Here is a tiny trained network, its code and every weight. The questions are about switching its units off for an input and a class, where a switched-off unit gives its printed mean instead of its output.

import numpy as np


def w(rows, s, z=0):
    codes = np.array(rows[::2]) - 128.0
    scale = np.full(codes.shape[1], s)
    scale[-1] = z or s
    return codes * scale


def f(y):
    return np.maximum(y, 0)


def log_softmax(a):
    a = a - a.max(-1, keepdims=True)
    return a - np.log(np.exp(a).sum(-1, keepdims=True))


def net(x, mask):
    res = np.array(x, float).reshape(1, 6) / 4 @ E
    y = f(res @ A[0][:, :-1].T + A[0][:, -1])
    res = res + np.where(mask, y, B[0][:, -1]) @ B[0][:, :-1]
    return log_softmax(res[-1] @ U[:, :-1].T + U[:, -1])


A, B = {}, {}
E = w([
[127,145,88,121,135],'x0',
[186,18,78,153,120],'x1',
[129,124,139,130,126],'x2',
[123,127,125,127,133],'x3',
[147,158,132,245,173],'x4',
[49,116,93,166,52],'x5',
],0.011)
A[0] = w([
[94,132,134,106,186,227],'N0',
[132,143,127,187,152,133],'N1',
[96,198,161,179,140,159],'N2',
[36,111,98,180,47,145],'N3',
[157,144,95,120,129,144],'N4',
[125,172,137,118,118,233],'N5',
[117,133,137,114,155,174],'N6',
[122,105,118,143,119,85],'N7',
[158,71,101,139,126,140],'N8',
[110,157,159,97,113,253],'N9',
[141,161,125,249,174,142],'N10',
[155,115,125,70,98,236],'N11',
[71,129,116,206,93,72],'N12',
[69,111,109,124,48,131],'N13',
[84,124,128,129,125,135],'N14',
[102,183,143,121,108,224],'N15',
[178,29,78,146,126,142],'N16',
[124,160,145,152,132,124],'N17',
],0.019,0.005)
B[0] = w([
[133,126,140,75,182,175],'N0',
[157,185,145,173,146,188],'N1',
[189,138,185,100,75,220],'N2',
[113,195,11,117,36,236],'N3',
[125,120,163,145,134,146],'N4',
[126,144,161,63,145,183],'N5',
[132,132,119,103,163,154],'N6',
[119,136,88,131,134,144],'N7',
[126,97,112,199,143,182],'N8',
[81,141,119,28,181,192],'N9',
[195,238,201,228,151,252],'N10',
[161,6,120,97,141,185],'N11',
[212,154,30,96,116,199],'N12',
[22,139,163,173,67,204],'N13',
[112,120,130,121,94,158],'N14',
[109,134,154,58,85,200],'N15',
[108,78,82,255,160,221],'N16',
[155,131,161,132,100,165],'N17',
],0.031,0.018)
U = w([
[74,95,185,45,182,253],'0',
[109,4,112,155,176,131],'1',
[2,160,120,60,35,119],'2',
[12,78,59,189,43,135],'3',
[145,198,240,117,183,87],'4',
[117,143,190,245,194,154],'5',
[193,199,134,101,1,32],'6',
[144,198,34,227,107,85],'7',
],0.0071,0.0035)

Each question gives the input, the list of numbers given to net, and the class t.
The units are the neurons (one row each of A and B). Each row of codes is followed by its name. A weight is (code - 128) times the scale printed after its matrix; where a second scale follows, it is the last column's (A, B and U).
mask holds one flag per neuron, in row order. A switched-off neuron (its flag False) gives its mean, the last column of its row in B, instead of its output. The means were averaged over made-up inputs and are rounded, as every weight is.
A unit's drop is (log p(t) with every unit on - log p(t) with that unit switched off) / (log p(t) with every unit on - log p(t) with every unit switched off).
The circuit of an input: a set's keep is (log p(t) with only the set's units on - log p(t) with every unit switched off) / (log p(t) with every unit on - log p(t) with every unit switched off). Starting from the 12 units with the biggest drops (on a tie, the unit counted first), units are removed one at a time, each time the one whose removal leaves the highest keep (on an exact tie, the one counted first), for as long as the keep stays at least 0.8.
units of the circuit, in order: the units of the circuit, biggest drop first
most important unit: the unit with the biggest drop
k most important neurons: the k neurons with the biggest drops, biggest first
drop of u: that unit's drop, to one decimal
input [1,6,-3,3,-2,-6], class 1: most important unit -> N10
input [-4,-1,4,-6,-1,0], class 0: units of the circuit, in order -> [N3, N10]
input [6,2,1,1,0,8], class 3: 2 most important neurons -> [N10, N13]
input [-5,8,8,3,-3,-1], class 1: 2 most important neurons -> [N10, N3]
input [-8,2,4,-8,-1,7], class 3: 2 most important neurons -> [N10, N13]
input [-3,0,3,-8,-5,0], class 0: 2 most important neurons -> [N3, N16]
input [5,2,7,6,1,-2], class 5: 2 most important neurons -> [N3, N12]
input [-7,5,-5,0,6,0], class 5: 2 most important neurons -> [N3, N10]
input [-5,0,8,5,0,-7], class 0: 2 most important neurons -> [N10, N16]
input [-3,1,-2,-2,-1,7], class 3: 2 most important neurons -> [N10, N13]
input [-7,-2,-3,-1,0,3], class 2: drop of N10 -> 0.6
input [-4,3,4,7,-2,-8], class 1: drop of N10 -> 0.2
input [1,5,3,-7,4,-6], class 5: drop of N3 -> 0.2
input [0,0,-3,4,-5,-3], class 0: most important unit -> N16
